Here is a tiny trained network, its code and every weight. The questions are about switching its units off for an input and a target symbol, where a switched-off unit gives its printed mean instead of its output.

import numpy as np


def w(rows, s, z=0):
    codes = np.array(rows[::2]) - 128.0
    scale = np.full(codes.shape[1], s)
    scale[-1] = z or s
    return codes * scale


def norm(h):
    return h / np.sqrt((h * h).mean(-1, keepdims=True) + 1e-5)


def f(y):
    return y / 2 * (1 + np.tanh(0.7978845608 * (y + 0.044715 * y**3)))


def softmax(a):
    e = np.exp(a - a.max(-1, keepdims=True))
    return e / e.sum(-1, keepdims=True)


def log_softmax(a):
    a = a - a.max(-1, keepdims=True)
    return a - np.log(np.exp(a).sum(-1, keepdims=True))


def net(x, mask):
    ids = ['αβεθμτψω'.index(c) for c in x.split()]
    T = len(ids)
    res = E[ids] + P[:T]
    q, k, v = (norm(res) @ M[0].T for M in (Q, K, V))
    z = softmax(np.where(np.tri(T) > 0, q @ k.T / 2**0.5, -1e9)) @ v
    res = res + np.where(mask[0], z, O[0][:, -1]) @ O[0][:, :-1]
    y = f(norm(res) @ A[0][:, :-1].T + A[0][:, -1])
    res = res + np.where(mask[1:9], y, B[0][:, -1]) @ B[0][:, :-1]
    return log_softmax(norm(res)[-1] @ U[:, :-1].T + U[:, -1])


Q, K, V, O, A, B = {}, {}, {}, {}, {}, {}
E = w([
[98,96,173,99,148,106],'α',
[116,139,166,57,134,119],'β',
[134,165,157,35,121,131],'ε',
[148,161,149,55,127,146],'θ',
[111,200,154,61,102,152],'μ',
[191,81,166,114,88,69],'τ',
[3,146,150,160,134,140],'ψ',
[115,182,96,123,191,62],'ω',
],0.0052)
P = w([
[191,97,217,123,215,199],'0',
[187,116,187,129,165,185],'1',
[169,125,179,138,147,162],'2',
[154,148,180,135,118,136],'3',
[155,146,163,107,93,109],'4',
[132,124,135,103,70,87],'5',
[106,143,149,104,45,56],'6',
[95,149,135,89,3,32],'7',
],0.0036)
Q[0] = w([
[89,191,254,9,27,54],'head 1',
[95,128,86,84,115,149],'head 1',
],0.0074)
K[0] = w([
[63,153,33,162,32,2],'head 1',
[170,40,175,156,96,72],'head 1',
],0.0058)
V[0] = w([
[177,31,141,162,1,193],'head 1',
[34,137,139,176,104,209],'head 1',
],0.0055)
O[0] = w([
[126,97,254,73,81,186,3],'head 1',
[146,59,83,18,152,188,49],'head 1',
],0.0064,0.0046)
A[0] = w([
[131,150,129,84,155,74,6],'neuron 1',
[102,163,144,110,102,176,218],'neuron 2',
[107,32,145,177,119,94,144],'neuron 3',
[19,115,130,195,126,155,164],'neuron 4',
[129,155,90,136,92,55,115],'neuron 5',
[178,87,1,130,153,123,213],'neuron 6',
[116,47,111,28,71,132,61],'neuron 7',
[109,66,78,106,84,178,24],'neuron 8',
],0.0069,0.0011)
B[0] = w([
[131,206,75,57,75,163,167],'neuron 1',
[210,82,107,152,105,153,143],'neuron 2',
[127,220,72,76,104,199,135],'neuron 3',
[253,107,147,118,146,103,152],'neuron 4',
[158,122,141,122,191,221,252],'neuron 5',
[223,136,178,235,102,106,211],'neuron 6',
[210,117,158,84,199,79,141],'neuron 7',
[103,197,201,33,73,23,109],'neuron 8',
],0.0054,0.0039)
U = w([
[28,66,143,129,183,176,56],'α',
[24,149,106,93,99,43,149],'β',
[125,186,117,97,92,86,186],'ε',
[189,170,184,131,184,176,253],'θ',
[106,133,45,62,88,254,59],'μ',
[95,111,219,160,28,143,78],'τ',
[193,33,126,38,151,93,80],'ψ',
[161,144,75,216,141,91,102],'ω',
],0.0076,0.0059)

Each question gives the input, a string of symbols that net reads in full, and the target symbol t.
The units are the heads (2 rows each of Q, K, V and O) and the neurons (one row each of A and B). Each row of codes is followed by its name. A weight is (code - 128) times the scale printed after its matrix; where a second scale follows, it is the last column's (O, A, B and U).
mask holds one flag per unit, heads first, then neurons. A switched-off unit (its flag False) gives its mean, the last column of its rows in O or B, instead of its output. The means were averaged over made-up inputs and are rounded, as every weight is.
A unit's drop is (log p(t) with every unit on - log p(t) with that unit switched off) / (log p(t) with every unit on - log p(t) with every unit switched off).
The circuit of an input: a set's keep is (log p(t) with only the set's units on - log p(t) with every unit switched off) / (log p(t) with every unit on - log p(t) with every unit switched off). Starting from all 9 units, units are removed one at a time, each time the one whose removal leaves the highest keep (on an exact tie, the one counted first), for as long as the keep stays at least 0.8.
units of the circuit, in order: the units of the circuit, biggest drop first
k most important neurons: the k neurons with the biggest drops, biggest first
drop of u: that unit's drop, to one decimal
input μ α μ α, target μ: units of the circuit, in order : [head 1; neuron 3; neuron 6]
input θ α α θ ψ, target ψ: units of the circuit, in order : [head 1; neuron 7]
input μ ε α θ τ β, target τ: units of the circuit, in order : [head 1]
input β μ θ, target μ: units of the circuit, in order : [head 1; neuron 6; neuron 7; neuron 4]
input μ μ μ ψ ε ψ τ ε, target ψ: units of the circuit, in order : [head 1; neuron 7]
input α ε τ θ ε, target τ: units of the circuit, in order : [head 1; neuron 7]
input α ψ μ, target ψ: units of the circuit, in order : [head 1; neuron 7]
input ψ α ε, target ψ: units of the circuit, in order : [head 1; neuron 5]
input ω ω ω ε μ ε τ ψ, target ψ: 2 most important neurons : [neuron 4; neuron 6]
input ψ μ θ μ θ, target μ: 2 most important neurons : [neuron 6; neuron 1]
input ω ω θ ψ τ, target ψ: drop of neuron 7 : 0.3
input β θ θ ω θ, target ω: drop of neuron 6 : 0.1
input α ω ψ α θ ψ α, target ψ: drop of head 1 : 1.2
input μ ω ω ω τ ψ, target θ: units of the circuit, in order : [neuron 4]
input ψ ε α μ τ ψ α μ, target ψ: units of the circuit, in order : [head 1; neuron 7]
